Here is a tiny trained network, its code and every weight. The questions are about switching its units off for an input and a target symbol, where a switched-off unit gives its printed mean instead of its output.

import numpy as np


def w(rows, s, z=0):
    codes = np.array(rows[::2]) - 128.0
    scale = np.full(codes.shape[1], s)
    scale[-1] = z or s
    return codes * scale


def norm(h):
    return h / np.sqrt((h * h).mean(-1, keepdims=True) + 1e-5)


def f(y):
    return np.maximum(y, 0)


def softmax(a):
    e = np.exp(a - a.max(-1, keepdims=True))
    return e / e.sum(-1, keepdims=True)


def log_softmax(a):
    a = a - a.max(-1, keepdims=True)
    return a - np.log(np.exp(a).sum(-1, keepdims=True))


def net(x, mask):
    ids = ['δεζμξπστ'.index(c) for c in x.split()]
    T = len(ids)
    res = E[ids] + P[:T]
    u = 0
    for l in range(2):
        q, k, v = (norm(res) @ M[l].T for M in (Q, K, V))
        z = softmax(np.where(np.tri(T) > 0, q @ k.T / 2**0.5, -1e9)) @ v
        res = res + np.where(mask[u], z, O[l][:, -1]) @ O[l][:, :-1]
        u += 1
        y = f(norm(res) @ A[l][:, :-1].T + A[l][:, -1])
        res = res + np.where(mask[u : u + 4], y, B[l][:, -1]) @ B[l][:, :-1]
        u += 4
    return log_softmax(norm(res)[-1] @ U[:, :-1].T + U[:, -1])


Q, K, V, O, A, B = {}, {}, {}, {}, {}, {}
E = w([
[115,121,142,75,78,118],'δ',
[123,143,75,79,146,112],'ε',
[99,128,133,53,116,139],'ζ',
[118,141,126,129,72,172],'μ',
[115,115,166,60,133,95],'ξ',
[75,96,98,150,113,59],'π',
[99,131,108,66,96,98],'σ',
[191,249,217,207,133,70],'τ',
],0.02)
P = w([
[189,104,198,179,124,165],'0',
[4,195,118,2,105,46],'1',
[34,193,114,28,87,47],'2',
[65,186,118,35,82,52],'3',
[72,192,108,42,73,65],'4',
[65,184,114,45,71,70],'5',
[75,184,105,49,58,58],'6',
[79,190,97,49,60,82],'7',
[73,181,115,35,67,82],'8',
[75,184,107,50,52,105],'9',
[112,195,79,70,62,124],'10',
],0.0066)
Q[0] = w([
[119,189,232,101,36,2],'0.h1',
[117,164,72,42,43,185],'0.h1',
],0.0081)
K[0] = w([
[58,165,169,254,171,17],'0.h1',
[205,237,203,115,208,174],'0.h1',
],0.0096)
V[0] = w([
[75,92,62,111,81,115],'0.h1',
[100,1,67,118,154,171],'0.h1',
],0.0096)
O[0] = w([
[158,177,154,57,149,222,167],'0.h1',
[255,79,122,151,175,245,2],'0.h1',
],0.0096,0.0078)
A[0] = w([
[232,206,219,127,199,94,74],'0.n1',
[137,143,130,182,153,18,160],'0.n2',
[101,41,33,211,234,87,3],'0.n3',
[86,8,84,141,107,55,128],'0.n4',
],0.015,0.014)
B[0] = w([
[96,176,61,93,66,223,171],'0.n1',
[167,211,31,159,48,115,255],'0.n2',
[17,240,71,50,1,212,128],'0.n3',
[96,127,57,123,75,218,235],'0.n4',
],0.017,0.0082)
Q[1] = w([
[227,89,146,228,229,204],'1.h1',
[51,233,62,78,5,214],'1.h1',
],0.015)
K[1] = w([
[118,225,179,82,113,104],'1.h1',
[179,3,125,146,132,120],'1.h1',
],0.02)
V[1] = w([
[241,40,101,206,89,205],'1.h1',
[120,67,197,185,4,137],'1.h1',
],0.012)
O[1] = w([
[251,60,93,120,82,180,254],'1.h1',
[129,90,202,200,34,180,193],'1.h1',
],0.015,0.0095)
A[1] = w([
[81,183,132,147,97,203,253],'1.n1',
[127,36,12,111,43,109,16],'1.n2',
[251,64,100,101,218,130,115],'1.n3',
[137,201,116,2,28,117,54],'1.n4',
],0.0085,0.0041)
B[1] = w([
[100,132,144,197,227,61,241],'1.n1',
[60,170,128,40,76,193,229],'1.n2',
[235,175,119,110,156,11,180],'1.n3',
[125,106,43,239,171,163,254],'1.n4',
],0.012,0.009)
U = w([
[96,114,207,161,140,97,253],'δ',
[198,165,47,61,197,31,62],'ε',
[143,72,60,233,217,107,69],'ζ',
[145,63,187,161,43,122,80],'μ',
[102,116,47,116,82,205,45],'ξ',
[205,72,136,16,75,121,230],'π',
[108,169,155,82,213,32,229],'σ',
[222,212,136,221,117,2,10],'τ',
],0.013,0.0042)

Each question gives the input, a string of symbols that net reads in full, and the target symbol t.
The units are the heads (2 rows each of Q, K, V and O) and the neurons (one row each of A and B). Each row of codes is followed by its name. A weight is (code - 128) times the scale printed after its matrix; where a second scale follows, it is the last column's (O, A, B and U).
mask holds one flag per unit, layer by layer, with each layer's heads first. A switched-off unit (its flag False) gives its mean, the last column of its rows in O or B, instead of its output. The means were averaged over made-up inputs and are rounded, as every weight is.
A unit's drop is (log p(t) with every unit on - log p(t) with that unit switched off) / (log p(t) with every unit on - log p(t) with every unit switched off).
The circuit of an input: a set's keep is (log p(t) with only the set's units on - log p(t) with every unit switched off) / (log p(t) with every unit on - log p(t) with every unit switched off). Starting from all 10 units, units are removed one at a time, each time the one whose removal leaves the highest keep (on an exact tie, the one counted first), for as long as the keep stays at least 0.8.
units of the circuit, in order: the units of the circuit, biggest drop first
most important unit: the unit with the biggest drop
top k neurons: the k neurons with the biggest drops, biggest first
k most important neurons of layer l: the k neurons of layer l with the biggest drops, biggest first
drop when u is switched off: that unit's drop, to one decimal
input σ ξ π ξ ε ε, target σ: units of the circuit, in order -> [1.h1 0.h1 0.n4]
input π ξ ε δ σ, target π: most important unit -> 0.h1
input ζ δ ζ π σ, target ζ: 2 most important neurons of layer 1 -> [1.n4 1.n2]
input σ μ π ε ζ ξ π ξ π ζ, target σ: units of the circuit, in order -> [1.h1 0.h1 0.n4]
input δ ζ δ π σ ξ σ δ ε ζ, target δ: top 2 neurons -> [0.n2 0.n4]
input μ π π π, target μ: 2 most important neurons of layer 0 -> [0.n2 0.n4]
input ζ ε ζ π ε ζ, target ζ: 2 most important neurons of layer 0 -> [0.n4 0.n2]
input σ σ π δ π ζ ξ δ δ π π, target σ: units of the circuit, in order -> [1.h1 0.h1 0.n4 0.n2]
input σ ξ ε ε σ π ζ ε μ μ ξ, target σ: 2 most important neurons of layer 0 -> [0.n4 0.n2]
input ε ε ε π δ, target ε: top 2 neurons -> [0.n4 0.n2]
input δ ε ε ζ ε μ ε, target δ: units of the circuit, in order -> [1.h1 0.n2 0.h1 0.n4]
input ε ζ ε δ ε ξ, target ε: units of the circuit, in order -> [1.h1 0.h1 0.n4]
input ε ζ π ζ, target ε: units of the circuit, in order -> [0.h1 1.h1 0.n4]
input π ξ δ σ ζ π π δ μ ε, target π: units of the circuit, in order -> [0.h1 1.h1 0.n2 0.n4]
input σ σ ξ ζ π σ, target σ: units of the circuit, in order -> [1.h1 0.h1 0.n4]
input ζ π π ε π μ ε, target ζ: most important unit -> 0.n4
input μ ξ μ ζ ζ ξ, target μ: top 2 neurons -> [0.n2 0.n4]
input δ σ ξ ξ δ π ξ, target δ: units of the circuit, in order -> [1.h1 0.h1 0.n2 0.n4]
input σ ζ ε ξ ζ ξ π π σ, target σ: top 2 neurons -> [0.n2 0.n4]
input ε ζ ξ ε ζ π π ξ σ, target ε: most important unit -> 1.h1
input μ ξ ε π ξ σ σ ε, target μ: 3 most important neurons of layer 0 -> [0.n2 0.n4 0.n1]
input μ μ ζ σ, target μ: 3 most important neurons of layer 0 -> [0.n2 0.n4 0.n1]
input δ δ σ σ ξ π, target δ: drop when 1.n2 is switched off -> 0.0
input ε ε π σ, target ε: drop when 0.n2 is switched off -> 0.1
input σ π σ δ, target σ: drop when 0.n4 is switched off -> 0.4
